The rows lie along a hidden order. The number after each row says roughly how far along it the row is, from 0 to 10. A new part has a new order.
[ 0.61 -0.50 -1.11  0.19 -0.37 -0.58  0.28 -0.62 -0.70 -0.15 -1.13  0.13
  1.23 -0.54 -0.29 -3.56  0.19 -0.96  1.26 -0.36 -0.55 -0.48 -0.56  0.42
  0.73 -1.91 -0.24  2.32  0.69  1.01  0.04  0.55  0.98  0.78 -0.28 -0.20
 -0.42 -0.56  1.31  0.17 -1.18] | 8
[-0.46 -0.25  0.21  0.12 -0.11 -0.21 -0.04 -0.28  0.14 -0.06 -0.37  0.05
 -0.06  0.04 -0.43 -2.69  0.28 -0.68  0.40 -0.01 -0.17 -0.11 -0.11 -0.37
  0.16  0.40  0.12 -0.50 -0.10 -0.03 -0.06  0.04 -1.03 -0.31 -0.04  0.01
 -0.19 -0.37  0.66  0.21  0.05] | 3
[ 0.63  0.26  0.68  0.38  0.48 -0.53  0.43  0.02 -0.93 -0.34 -0.66  0.00
  0.58 -0.73 -0.84  1.40 -0.19 -1.25  1.03 -0.28 -0.53 -0.45 -0.72  0.94
  0.06 -2.51  1.06  0.38  1.02  1.18  0.11  0.46  2.28 -0.96 -0.13 -0.31
 -0.14  0.63 -0.08  0.54 -0.50] | 9
[-0.02 -0.73 -0.91 -0.02 -0.78 -0.28  0.10 -1.07 -0.17  0.16 -2.24  0.20
  1.01  0.00 -0.44 -5.99  0.37 -0.22  0.49 -0.08 -1.43 -0.15 -0.20 -0.04
  1.11 -0.81 -1.07  1.33 -0.04  0.51 -0.06  0.37 -1.10  0.67 -0.43  0.02
 -0.40 -1.33  2.47 -0.45 -0.58] | 5
[-0.02  0.53  1.87  1.08  1.09 -0.61 -0.25 -0.43  0.62 -0.47 -0.33 -0.06
 -0.64 -0.52 -1.37  1.07  0.09 -3.12 -1.46 -0.21 -0.05 -0.74  0.26 -0.54
 -0.86 -2.01  2.07 -1.16  0.56 -0.06  0.26  0.49  2.31 -2.98  0.51  0.09
  1.11  0.67 -0.49  1.79  0.42] | 1
[ 0.60  0.06 -0.94  0.44  0.15 -0.80  0.08 -0.12 -0.82 -0.52  0.85  0.19
  1.10 -0.45 -0.78  3.07  0.00 -1.52  0.21 -0.36 -0.30 -0.73 -0.41  0.13
  0.19 -2.86  0.33  0.83  0.89  0.92  0.12  0.64  4.17 -1.79  0.07 -0.47
  0.26  0.08 -0.01  0.98 -0.29] | 7
[-0.32 -0.93 -2.71 -0.39 -1.08 -0.09  0.19 -0.52 -0.13  0.27 -0.49  0.31
  1.19  0.43  0.56 -3.91  0.47  1.77  0.75  0.06 -0.39  0.05 -0.18 -0.38
  1.44  0.46 -2.05  1.31 -0.36  0.25 -0.20 -0.07 -1.10  2.49 -0.40 -0.15
 -0.64 -1.28  2.37 -0.88 -0.65] | 5
[ 0.01  0.50  2.04  1.00  1.10 -0.44 -0.11 -0.34  0.42 -0.40 -0.79 -0.16
 -1.08 -0.44 -1.36 -1.29 -0.08 -2.86 -0.85 -0.15  0.09 -0.46  0.25 -0.16
 -0.93 -0.49  2.22 -1.34  0.41 -0.19  0.23  0.34  1.03 -2.86  0.43  0.23
  0.70  0.78 -0.61  1.64  0.37] | 1
[ 0.92  0.23 -0.27  0.36  0.33 -0.82  0.46  0.14 -0.84 -0.36  0.00  0.05
  1.01 -0.78 -0.80  2.42 -0.18 -0.40  1.39 -0.34 -0.75 -0.30 -0.75  0.87
  0.27 -3.30  0.40  1.22  0.99  1.24  0.11  0.46  3.13 -0.30  0.02 -0.36
 -0.27  0.44 -0.02  0.51 -0.76] | 10
[-0.21 -0.12  0.58  0.57  0.00 -0.29 -0.12 -0.52  0.21 -0.35 -0.62  0.09
 -0.37 -0.11 -0.72 -1.27  0.40 -1.71 -0.32 -0.05 -0.16 -0.56 -0.03 -0.67
  0.18 -0.26  0.57 -0.03  0.09  0.31  0.02  0.22  1.53 -1.48  0.19  0.03
  0.24 -0.07  0.43  0.87 -0.03] | 3
[ 0.85 -0.08  1.94  0.80  0.03 -0.43  0.43 -0.97 -0.91 -0.04 -3.74 -0.13
 -0.06 -0.69 -0.74 -5.89  0.05 -3.40  0.60 -0.27 -1.07 -0.20 -0.52  0.83
 -0.23 -1.93  1.43  2.15  0.82  0.47  0.10  0.67  0.45 -0.95 -0.10  0.12
 -0.29 -0.30  1.13  0.52 -0.78] | 7
[-0.51 -0.48 -1.55 -0.34 -0.81 -0.08  0.04 -0.15 -0.24  0.01  0.81  0.22
  0.61  0.06  0.21 -0.01  0.15  0.30  0.55 -0.03 -0.02 -0.01 -0.30 -0.29
  0.84  0.21 -1.03 -1.12 -0.22  0.45 -0.15 -0.13  0.66  0.85 -0.20 -0.24
 -0.48 -0.70  0.52  0.01 -0.25] | 4
[ 0.07  0.07  1.43  0.42  0.14 -0.82  0.70  0.13 -1.25 -0.14 -1.78 -0.10
  0.53 -0.56 -0.46 -2.62 -0.21 -1.01  2.07 -0.35 -0.82 -0.04 -0.76  1.37
 -0.41 -1.69  0.76  1.48  1.01  1.10  0.08  0.41  0.21  0.68 -0.23 -0.07
 -0.44  0.44  0.17  0.20 -1.10] | 10
[-0.65 -0.66 -0.54  0.15 -0.31  0.23 -0.12 -0.87  0.78  0.08 -1.82  0.10
 -0.79  0.36 -0.15 -6.50  0.67 -0.59 -0.41  0.13 -0.39  0.15  0.27 -0.79
  0.50  1.76 -0.18  0.64 -0.61 -0.49 -0.21 -0.04 -2.41  0.54 -0.10  0.23
 -0.12 -1.12  1.86 -0.21  0.20] | 0
